Here is a tiny trained network, its code and every weight. The questions are about switching its units off for an input and a class, where a switched-off unit gives its printed mean instead of its output.

import numpy as np


def w(rows, s, z=0):
    codes = np.array(rows[::2]) - 128.0
    scale = np.full(codes.shape[1], s)
    scale[-1] = z or s
    return codes * scale


def f(y):
    return np.maximum(y, 0)


def log_softmax(a):
    a = a - a.max(-1, keepdims=True)
    return a - np.log(np.exp(a).sum(-1, keepdims=True))


def net(x, mask):
    res = np.array(x, float).reshape(1, 3) / 4 @ E
    y = f(res @ A[0][:, :-1].T + A[0][:, -1])
    res = res + np.where(mask, y, B[0][:, -1]) @ B[0][:, :-1]
    return log_softmax(res[-1] @ U[:, :-1].T + U[:, -1])


A, B = {}, {}
E = w([
[67,166,152,129,135],'x0',
[144,189,135,228,154],'x1',
[111,197,75,233,1],'x2',
],0.0092)
A[0] = w([
[144,104,106,96,105,230],'n0',
[171,55,127,131,103,181],'n1',
[174,57,182,128,171,102],'n2',
[165,97,125,252,153,236],'n3',
[220,131,120,139,131,194],'n4',
[138,70,215,139,155,56],'n5',
[152,126,106,88,138,5],'n6',
[61,94,167,121,161,241],'n7',
[124,137,122,215,56,195],'n8',
],0.012,0.0026)
B[0] = w([
[12,113,211,83,254,172],'n0',
[65,254,160,143,174,171],'n1',
[155,78,173,222,186,200],'n2',
[47,214,184,140,212,218],'n3',
[75,232,234,81,152,169],'n4',
[168,46,56,171,163,178],'n5',
[133,138,149,141,40,147],'n6',
[180,122,157,121,197,189],'n7',
[178,52,71,167,213,254],'n8',
],0.0055,0.011)
U = w([
[203,2,102,215,167,251],'0',
[127,143,209,129,147,251],'1',
[97,125,172,131,166,229],'2',
[195,89,105,147,140,5],'3',
[152,72,167,145,84,5],'4',
],0.0083,0.0026)

Each question gives the input, the list of numbers given to net, and the class t.
The units are the neurons (one row each of A and B). Each row of codes is followed by its name. A weight is (code - 128) times the scale printed after its matrix; where a second scale follows, it is the last column's (A, B and U).
mask holds one flag per neuron, in row order. A switched-off neuron (its flag False) gives its mean, the last column of its row in B, instead of its output. The means were averaged over made-up inputs and are rounded, as every weight is.
A unit's drop is (log p(t) with every unit on - log p(t) with that unit switched off) / (log p(t) with every unit on - log p(t) with every unit switched off).
The circuit of an input: a set's keep is (log p(t) with only the set's units on - log p(t) with every unit switched off) / (log p(t) with every unit on - log p(t) with every unit switched off). Starting from all 9 units, units are removed one at a time, each time the one whose removal leaves the highest keep (on an exact tie, the one counted first), for as long as the keep stays at least 0.8.
circuit, biggest first: the units of the circuit, biggest drop first
unit that matters most: the unit with the biggest drop
k most important neurons: the k neurons with the biggest drops, biggest first
drop when u is switched off: that unit's drop, to one decimal
input [1,-6,-7], class 0: circuit, biggest first : (n5)
input [1,6,-8], class 0: 2 most important neurons : (n5, n2)
input [5,5,5], class 0: 3 most important neurons : (n8, n4, n1)
input [-7,7,-3], class 1: circuit, biggest first : (n4, n8)
input [3,-4,-7], class 0: 4 most important neurons : (n5, n2, n3, n4)
input [6,-6,7], class 0: 3 most important neurons : (n8, n3, n4)
input [-7,-1,-3], class 1: circuit, biggest first : (n8, n4)
input [-6,-6,-2], class 1: 3 most important neurons : (n8, n1, n0)
input [-7,6,-6], class 1: 2 most important neurons : (n4, n8)
input [2,5,-8], class 0: circuit, biggest first : (n5, n2)
input [-5,7,4], class 2: 2 most important neurons : (n3, n4)
input [-6,-4,3], class 1: circuit, biggest first : (n1, n5, n4)
input [-8,7,-1], class 1: circuit, biggest first : (n4, n3)
input [-8,-8,-3], class 1: unit that matters most : n1
input [-8,-8,-1], class 1: circuit, biggest first : (n1, n8)
input [-6,-5,-1], class 1: circuit, biggest first : (n8, n1)
input [1,3,-6], class 0: 3 most important neurons : (n5, n3, n2)
input [3,3,-5], class 0: 3 most important neurons : (n3, n5, n4)
input [4,4,-5], class 0: drop when n3 is switched off : 0.3
input [4,1,-8], class 0: drop when n5 is switched off : 0.2
input [-7,8,7], class 2: drop when n2 is switched off : 0.2
input [6,4,8], class 0: most important neuron : (n8)
